Z_805: [131 154 147 112 193 119]
Z_553: [131 157 143  95 189 129]
Z_753: [164 150 173 174 175 127]
Z_812: [127 164 150  95 175 125]
Z_726: [133 145 145 110 194 115]
at: [154 147 112 193 119]
Z_805, 1
then: [150 173 174]
[175]
at: [164 150  95 175]
Z_812, 1
loc: [174]
Z_753, 3

Z_890: [147 127 134 151 125 153 142 139 136]
Z_715: [129 132 128 137 139 142 153 125 131]
Z_683: [ 72 132 128 110 131 115  84 111 140]
loc: [127]
Z_890, 1
find: [129 132 128 137 139 142 153 125 131]
Z_715
loc: [136]
Z_890, 8
at: [139 142 153]
Z_715, 4
at: [139 142]
Z_715, 4
find: [125 153 142 139]
Z_890
then: [142 139]
[136]

Z_914: [155 137 116 129 106  87 134  85 105 116 156 158 150 149  99]
Z_13: [119 116 141 144 140 141 133 116 111 136 120 172 111 149 121]
Z_702: [119 116 141 144 140 141 133 148 173 159  71 147 136 146 159]
Z_792: [109 125 160  95 165 121 149 127 114 116 159 154 100 139 110]
Z_196: [147 106 125 151 111 128 108 151 141 155 101 171 116 148 129]
Z_579: [115 131 183 144 140 141 149 160 117 136 183 165 111 111 126]
Z_269: [ 94 115 150 117 162 144 149 131 158 136 101 145 140 156 161]
Z_371: [141 152 155 131 143 126 132 168 139 146  99 133 165 141 158]
Z_100: [157  90 101 157  87 115 101 119 134 148 129 154 128 158 137]
Z_613: [ 94 120 150 117 162 144 149 131 158 136 101 145 140 156 161]
Z_430: [176 154 140 149 112 107 115 168 128 153 108 102 168 163 114]
Z_276: [112 116 111 119 131 133 138  93 152 112 183 165 110 149 140]
find: [119 116 141 144 140 141 133 116 111 136 120 172 111 149 121]
Z_13
find: [112 116 111 119 131 133 138  93 152 112 183 165 110 149 140]
Z_276
then: [125 151 111 128 108 151 141]
[155]

Z_917: [164 116 118 110]
Z_102: [185  90  78 113]
Z_813: [184  79  80 113]
loc: [78]
Z_102, 2
loc: [90]
Z_102, 1
loc: [184]
Z_813, 0
loc: [116]
Z_917, 1

Z_835: [122 126 112 137 125 127 124 122  99 121 116 131 127 128 131  94 161  94
 132 120  72]
Z_998: [114 128 129 136 109 116 134 111 140 135 134 115 135 133 131 117 131 141
 134 129 141]
Z_576: [128 114 112 125 125 127 124 122  99 121 116 131 127 128 114 141 108 127
 119 120 134]
Z_696: [141 127 120 112 139 133 117 141 123 110 116 130 117 115 115 148 111 119
 114 120 125]
Z_643: [122 126 112 125 125 127 124 122  99 121 116 131 123 128 131 111 143 101
 123 120  91]
Z_424: [122 126 112 125 125 127 124 122  99 121 116 131 123 128 131  94 161  94
 132 120  72]
Z_585: [139 127 132 127 146 139 125 143 127 128 127 136 124 123 123 141 123 120
 124 130 125]
Z_483: [129 129 143 137 125 125 136 126 149 138 140 125 134 130 130 133 123 150
 139 136 153]
then: [114 128]
[129]
find: [122 126 112 125 125 127 124 122  99 121 116 131 123 128 131 111 143 101
 123 120  91]
Z_643

Z_300: [127 108 140 111]
Z_582: [153 120 121 139]
Z_486: [162 144  94 136]
Z_534: [196  59 190 186]
Z_53: [ 72 174  82  81]
Z_846: [ 90  93 140 111]
Z_143: [190  63 189 187]
Z_9: [ 85 115 166 112]
Z_188: [116 152  90 140]
Z_956: [176 128 113 152]
Z_146: [151 183  78  79]
loc: [108]
Z_300, 1
loc: [79]
Z_146, 3
loc: [94]
Z_486, 2
loc: [115]
Z_9, 1
loc: [120]
Z_582, 1
find: [127 108 140 111]
Z_300

Z_198: [105 156 149  93 148]
Z_620: [ 91  86 158 162 130]
Z_131: [149 108  93 149  93]
Z_421: [146  59 154 168 110]
Z_243: [108 181 103  90 139]
Z_513: [104 171  91  85 129]
Z_77: [107 165 151 105 154]
loc: [107]
Z_77, 0
then: [105 156]
[149]
loc: [158]
Z_620, 2
find: [ 93 149]
Z_131
then: [91 85]
[129]
at: [ 90 139]
Z_243, 3

Z_591: [ 77  84 160 147]
Z_529: [171 116 123 112]
Z_732: [ 99  62 122 177]
Z_280: [166 171 115 114]
Z_837: [122  94 116 153]
Z_72: [136  90  96 138]
Z_454: [171 116 123  71]
find: [171 116 123 112]
Z_529
at: [77 84]
Z_591, 0
find: [171 115]
Z_280
find: [171 116 123  71]
Z_454

Z_50: [165 132 158  94 124 137 108 116]
Z_912: [160 152 163 108 111 113  87  95]
Z_793: [178 135 163  87 120 101  98 120]
Z_536: [148 129 137 123 109 108  77  86]
Z_253: [112 163 135 149  98  87  98 113]
Z_557: [126 159 135 137 107 101  98 111]
Z_516: [123 148 129 137 109 105 119 132]
Z_963: [149 147 106 114 112 115 111 125]
at: [129 137 123 109 108  77  86]
Z_536, 1
loc: [107]
Z_557, 4
find: [126 159 135 137 107 101  98 111]
Z_557
then: [123 148 129 137]
[109]
at: [147 106 114 112]
Z_963, 1
find: [158  94 124]
Z_50
find: [109 105 119 132]
Z_516

Z_920: [114 139 162 129 128 153 148 132 113 123 130]
Z_823: [126 134 142 120 129  84 131 155 161 126 125]
Z_62: [133 121 144 128 135 120 127 123 127 123 122]
Z_555: [110 133 157 130 132  91 127 123 127 129 148]
Z_310: [154 143 103 130 133 133 128 131 161 133 126]
Z_390: [120 155 134 129 142 126  84 131 161 129 126]
Z_743: [130 110 128 130 103 135 142 125  72 124 127]
find: [133 121 144 128 135 120 127 123 127 123 122]
Z_62
loc: [139]
Z_920, 1
loc: [122]
Z_62, 10
then: [120 155 134 129 142 126  84 131 161]
[129]
then: [123 127 123]
[122]
at: [162 129 128 153 148 132]
Z_920, 2

Z_163: [153 149  82 121 180 140  85  74]
Z_157: [148  84 114 144 158 140 145  94]
Z_137: [109 132 120 117 107 140 145 154]
Z_722: [144 158  93 114  84 148  97  94]
at: [144 158  93 114  84 148]
Z_722, 0
find: [149  82 121 180 140]
Z_163
find: [109 132 120 117 107 140 145 154]
Z_137
then: [153 149  82 121]
[180]
at: [121 180]
Z_163, 3
loc: [180]
Z_163, 4
find: [ 82 121 180 140]
Z_163

Z_245: [115 154 114 121 128 132 123 122 130 146 126 107 128 111 128 105 135 145
 139 116 156 181 136 125]
Z_634: [120 125 122 128 166 140 128 110 127 121 137 127 141 140 105 125 125 151
 133 127 118 128 128 118]
Z_55: [122 128 139 123 164 136 117 102 128 146 146 122 138 108 153 105 119 111
 131 140 107 134 163 122]
Z_881: [127 131 116 143 147 111 102 133 128 140 137 127 105 141 121 117 128 140
 120 131 115 126 135 145]
Z_838: [159 142 122 134 128 114 128 124 120 112 128 129 125 113 119 148 108 127
 128 140 145 101 113 116]
Z_27: [160  98 137 103 158 112 108 172 115 118 130 134 137 122 120 115  97 168
 126 114 149 157 128 136]
loc: [164]
Z_55, 4
loc: [154]
Z_245, 1
loc: [132]
Z_245, 5
at: [140 137 127 105 141 121]
Z_881, 9
find: [127 131 116 143 147 111 102 133 128 140 137 127 105 141 121 117 128 140
 120 131 115 126 135 145]
Z_881
loc: [181]
Z_245, 21
loc: [103]
Z_27, 3

Z_735: [171 119 102 104  97 126 149]
Z_83: [129 107  95 141 179 126 122]
Z_871: [104  97 102 119 171 104 102]
Z_369: [149 146 146 158 142 106 100]
Z_525: [146 152 150 157 145 105 106]
Z_460: [157 146 152 150 145 104 106]
Z_362: [141 147 155 155 149 107 103]
at: [146 152 150 157]
Z_525, 0
then: [171 119 102 104  97]
[126]

Z_760: [136 158 101 151 150]
Z_962: [144 117 113  93 143]
Z_945: [130 116 137 108 148]
Z_995: [130 116 137 108  91]
Z_630: [130 116 137 126 122]
Z_411: [156 136 184 150 143]
find: [130 116 137 108 148]
Z_945
find: [136 158 101 151]
Z_760
at: [136 184 150 143]
Z_411, 1
at: [184 150]
Z_411, 2

Z_365: [ 85 171  99 101  80 164  83 160 162 147 159 169 101 169  92  82  74  82
  84]
Z_550: [ 87 163  94  98  82  83 166 157 171 152 144 165  95 165 101  88  97  85
 100]
Z_601: [ 87 163  94  98  83 166  82 157 171 152 144 165  95 165 101  88  78  86
  84]
Z_189: [103 104 169 184 113 106 103 123 105  93 169 126 185 123 178 101 114 127
 123]
then: [ 83 166  82]
[157]
find: [ 87 163  94  98  82  83 166 157 171 152 144 165  95 165 101  88  97  85
 100]
Z_550

Z_815: [149 131  80  63]
Z_359: [84 94 72 90]
Z_578: [ 85 115  86 107]
Z_765: [104 131 152 170]
Z_319: [170  87 119  93]
Z_191: [190 196 192 195]
Z_710: [154 191 198 191]
Z_895: [102 195 167 191]
Z_704: [ 94 181 151 176]
Z_543: [102 195 167 107]
Z_598: [104 152 131 148]
at: [154 191 198]
Z_710, 0
find: [104 152 131]
Z_598
find: [102 195 167 191]
Z_895
loc: [93]
Z_319, 3
then: [152 131]
[148]
at: [94 72]
Z_359, 1

Z_354: [129 115 117  91 116 109 145 161 141 108 118 142 130 120]
Z_480: [117 103  94 119 147  92 151 129 109 131  92 149 152 136]
Z_327: [158 104 138 103 131 132 137 122  91 100 137 149 152 136]
Z_35: [ 94 103 117 152 119 155 105 110 131 145 149 117  99 136]
Z_12: [133 139 159 119 147 155 151 129 109 131  92 149 152 136]
Z_210: [157 158 104 138 103 131 133 137 122  91 100 137 145 136]
find: [157 158 104 138 103 131 133 137 122  91 100 137 145 136]
Z_210
find: [158 104 138 103 131 133 137 122  91 100 137]
Z_210
then: [157 158 104]
[138]
find: [ 94 103 117]
Z_35
loc: [118]
Z_354, 10

Z_571: [ 93 134 103 139 118 116 120 121 121 121 134 137 140 156 128 139 119 131
 132 128 155 134 148 120 122 123 141 134 131 115 113 140 140 128]
Z_942: [119 146 108 139 124 135 122 156 136 109 102 139 153 128 123 147 128 148
 134 132 152 123 139 109 132 133 115 125 144 152 131 146 134 136]
Z_458: [118 115 135 121 126 116 127 102 118 142 145 120 109 141 132 114 128 112
 124 130 120 135 128 139 120 121 145 133 115 100 128 117 116 120]
Z_142: [121 148 105 144 124 140 123 156 137 107 118 145 159 127 121 153 124 150
 136 140 153 123 143 108 135 133 118 126 145 143 127 148 152 138]
Z_676: [152 130 121 140 134 130 144 111 128 127 125 133 146 109 120 138 103 134
 139 112 116 136 135 137 147 125 139 134 125 123 120 120 134 133]
Z_358: [108 123 117 133 123 117 127 104 118 133 141 126 128 146 130 128 116 122
 130 128 134 137 143 136 124 119 150 136 120 104 110 124 123 124]
Z_894: [156 116 174 100 137 142 124 153 137 143 123 107  88 107 134  99 168 115
 112 150  98 112  89 123 117 138  96 113 127 127 168 117 107 122]
Z_569: [147 144 114 142 132 144 136 147 138 112 104 134 159 106 118 150 116 148
 139 115 133 125 135 121 146 132 117 128 139 167 127 138 152 140]
Z_897: [156 137 118 145 135 133 143 128 134 118 113 137 156 102 119 145 105 142
 140 105 121 132 135 132 150 129 127 132 132 136 115 127 137 138]
Z_801: [122  97 175  92 130 114 119 108 117 162 172 100  62 144 145  81 163  92
 105 147  98 125  99 143  99 123 130 123 107  96 135 105  78 108]
then: [153 124 150 136]
[140]
find: [144 152 131 146]
Z_942

Z_20: [138 120  85 114 175 143 138  89 140 130 149 137 126  99 131 147 150 142
 118 157 135 130 120 140 124  96 133 146 119 125 113 101 148 123 132 119
 102 131 142 117  87 124 151 134 124 130 124 132 136 112 130 159 198 173
 114 109 157 139 103 102 143 120 120]
Z_918: [120  85 114 175 143 138  89 140 130 149 137 126  99 131 147 150 142 118
 157 135 130 120 140 124  96 133 146 119 125 113 101 148 123 132 119 102
 131 142 117  87 124 151 134 124 130 124 132 136 112 130 159 198 173 114
 109 157 139 103 102 143 120 120 134]
Z_926: [ 85 114 175 143 138  89 140 130 149 137 126  99 131 147 150 142 118 157
 135 130 120 140 124  96 133 146 119 125 113 101 148 123 132 119 102 131
 142 117  87 124 151 134 124 130 124 132 136 112 130 159 198 173 114 109
 157 139 103 102 143 120 120 134 115]
Z_759: [114 175 143 138  89 140 130 149 137 126  99 131 147 150 142 118 157 135
 130 120 140 124  96 133 146 119 125 113 101 148 123 132 119 102 131 142
 117  87 124 151 134 124 130 124 132 136 112 130 159 198 173 114 109 157
 139 103 102 143 120 120 134 115 104]
Z_941: [143 138  89 140 130 149 137 126  99 131 147 150 142 118 157 135 130 120
 140 124  96 133 146 119 125 113 101 148 123 132 119 102 131 142 117  87
 124 151 134 124 130 124 132 136 112 130 159 198 173 114 109 157 139 103
 102 143 120 120 134 115 104 132 133]
Z_614: [133 138 120  85 114 175 143 138  89 140 130 149 137 126  99 131 147 150
 142 118 157 135 130 120 140 124  96 133 146 119 125 113 101 148 123 132
 119 102 131 142 117  87 124 151 134 124 130 124 132 136 112 130 159 198
 173 114 109 157 139 103 102 143 120]
Z_461: [146 111 133 138 120  85 114 175 143 138  89 140 130 149 137 126  99 131
 147 150 142 118 157 135 130 120 140 124  96 133 146 119 125 113 101 148
 123 132 119 102 131 142 117  87 124 151 134 124 130 124 132 136 112 130
 159 198 173 114 109 157 139 103 102]
Z_770: [175 143 138  89 140 130 149 137 126  99 131 147 150 142 118 157 135 130
 120 140 124  96 133 146 119 125 113 101 148 123 132 119 102 131 142 117
  87 124 151 134 124 130 124 132 136 112 130 159 198 173 114 109 157 139
 103 102 143 120 120 134 115 104 132]
Z_112: [111 133 138 120  85 114 175 143 138  89 140 130 149 137 126  99 131 147
 150 142 118 157 135 130 120 140 124  96 133 146 119 125 113 101 148 123
 132 119 102 131 142 117  87 124 151 134 124 130 124 132 136 112 130 159
 198 173 114 109 157 139 103 102 143]
find: [ 85 114 175 143 138  89 140 130 149 137 126  99 131 147 150 142 118 157
 135 130 120 140 124  96 133 146 119 125 113 101 148 123 132 119 102 131
 142 117  87 124 151 134 124 130 124 132 136 112 130 159 198 173 114 109
 157 139 103 102 143 120 120 134 115]
Z_926

Z_199: [110 109 143 191  59 140 163  66]
Z_688: [177 110 125 143 193 107 140 175]
Z_475: [ 78 121 186 135 135  71 136  77]
Z_766: [124  66 108  60 179 128 149  76]
loc: [77]
Z_475, 7
loc: [108]
Z_766, 2
find: [143 193 107]
Z_688
find: [110 125 143 193 107 140]
Z_688
loc: [71]
Z_475, 5

Z_42: [ 99 168 159 166  87 141 103 164 168 150]
Z_932: [159 168  87 160  81 164 161 161 172 105]
Z_519: [ 99 168 159 166  87  95 103 164 168 165]
find: [ 99 168 159 166  87 141 103 164 168 150]
Z_42
loc: [160]
Z_932, 3
find: [ 81 164]
Z_932
find: [ 99 168 159 166  87  95 103 164 168 165]
Z_519

Z_851: [ 97  71 113 117 139 163 171 155 137 105]
Z_538: [165 114 132  83 165 108 112  82  94 109]
Z_884: [ 95  93 135 131 111 161 173 154 159 107]
Z_346: [133 172 160 131  95  95  86 139 152 172]
Z_361: [123 169 165 135  99  95  90 140 152 177]
Z_880: [167 128 133  84 158  92 112  76  88 112]
Z_686: [ 93  93 131 133 112 160 114  82 159 107]
Z_70: [168 125 133  87 168 102 114  82  90 112]
Z_235: [ 97 126 145 149  83 159 153 163 172 107]
Z_76: [ 97  71 113 164 141 163 171  94 161 111]
loc: [109]
Z_538, 9
loc: [140]
Z_361, 7
find: [168 125 133  87 168 102 114  82  90 112]
Z_70
find: [ 97 126 145 149  83 159 153 163 172 107]
Z_235
then: [135  99  95  90]
[140]

Z_16: [129 118  99 138 121 145 125 114 156 179 156 173 148 103 135 167 141 122
 150 115 133 156 116 154 118]
Z_118: [129 118  99 128 121 145 125 114 156 179 156 173 148 103 135 167 141 122
 150 115 133 156 116 154 118]
Z_703: [127 116 101 136 120 145 125 113 152 174 152 169 147 104 134 164 140 124
 148 114 134 155 118 152 118]
find: [129 118  99 138 121 145 125 114 156 179 156 173 148 103 135 167 141 122
 150 115 133 156 116 154 118]
Z_16
find: [134 164]
Z_703
loc: [104]
Z_703, 13

Z_343: [118 154 132 145  97 154 195 133 173 170 146 105]
Z_689: [134 132 118 144 107 155 195 144 184 170 150 101]
Z_842: [119 171 171 150 195 177 147 102 136 183 142 105]
Z_242: [124 141 124 145 102 154 196 138 179 171 148 102]
Z_278: [127 138 121 144 104 155 196 140 181 171 149 102]
Z_52: [116 158 136 145  96 154 195 132 171 170 146 106]
Z_889: [131 134 118 144 106 155 195 142 183 171 150 102]
Z_58: [154 195 142 183 171 150 102 136 177 171 147 104]
find: [155 195 142 183 171 150 102]
Z_889
at: [154 195 142 183 171 150 102 136]
Z_58, 0
find: [131 134]
Z_889
find: [195 142 183 171 150 102 136 177 171 147]
Z_58
loc: [119]
Z_842, 0

Z_57: [109  69 170 146]
Z_642: [153 135  78 167]
Z_455: [ 85 146 125 192]
Z_23: [140 135  79 144]
Z_232: [ 74 146 137 194]
Z_863: [ 81 182 163 124]
Z_49: [146  85  74 175]
Z_244: [140 135  78 167]
loc: [79]
Z_23, 2
then: [ 85 146]
[125]

Z_714: [109 104 158  81 171 103  87 115]
Z_972: [111 101 167 102 160  82 122 157]
Z_90: [134  94  90 102 181 164 150 155]
Z_246: [116 185 140 185  87 133  95 142]
Z_93: [136 114  89 166 126 124 193 136]
find: [122 157]
Z_972
loc: [158]
Z_714, 2

Z_433: [141 185 160 186 154 109  97 167 128 109 172 141 128  89  83  89 108 153
 135]
Z_496: [138 144  96 104 108 119  97 101 139 107 168 126 105 149 178 149 181 165
  93]
Z_7: [135 166 168 183 158 120 120 170 125 125 146 140 140  93  75  93  93 133
 150]
Z_754: [121  65 105  72 111 164 183  96 137 166  77 123 143 182 185 182 153 101
 137]
Z_309: [121  65 106  73 111 165 185  97 137 167  76 124 144 182 184 182 152 100
 138]
Z_124: [136 136  90  95 104 121 101  94 139 109 162 124 104 155 186 155 185 162
  91]
Z_618: [136 168 169 185 159 120 119 172 125 124 147 141 140  92  74  92  93 134
 150]
Z_510: [138 142  91  99 104 119  96  96 140 106 169 125 103 153 185 153 186 166
  89]
Z_712: [132 147 168 173 157 132 141 167 126 139 125 140 149 104  82 104  91 120
 159]
Z_616: [135 163 169 183 158 122 124 171 125 128 142 140 142  93  74  93  91 130
 153]
Z_967: [141 178 155 176 150 113 101 160 130 113 169 140 128  99  95  99 117 153
 133]
Z_834: [122  88 144 121 138 158 183 136 129 167  77 131 156 145 126 145 107  92
 162]
then: [ 95 104 121 101  94 139 109 162 124 104 155 186]
[155]
at: [158 183]
Z_834, 5
at: [ 96 104]
Z_496, 2
find: [135 166]
Z_7
then: [140  92  74  92]
[93]

Z_26: [150 124 118 116 124 130 130 117 113 134 135 125 131 112]
Z_653: [150 116 114 116 119 130 115 116 111 121 135 133 130 129]
Z_153: [150 116 125 116 119 130 115 116 111 121 135 133 130 129]
Z_935: [150 112 124 130 118 119 107 116 111 121 135 146 147 114]
Z_312: [112 124 119 114 112 107 118 130 128 118 126 146 140 134]
loc: [113]
Z_26, 8
at: [124 119 114 112 107 118 130]
Z_312, 1
find: [150 116 114 116 119 130 115 116 111 121 135 133 130 129]
Z_653
find: [112 124 119 114 112 107]
Z_312
find: [150 112 124 130 118 119 107 116 111 121 135 146 147 114]
Z_935
then: [135 125]
[131]

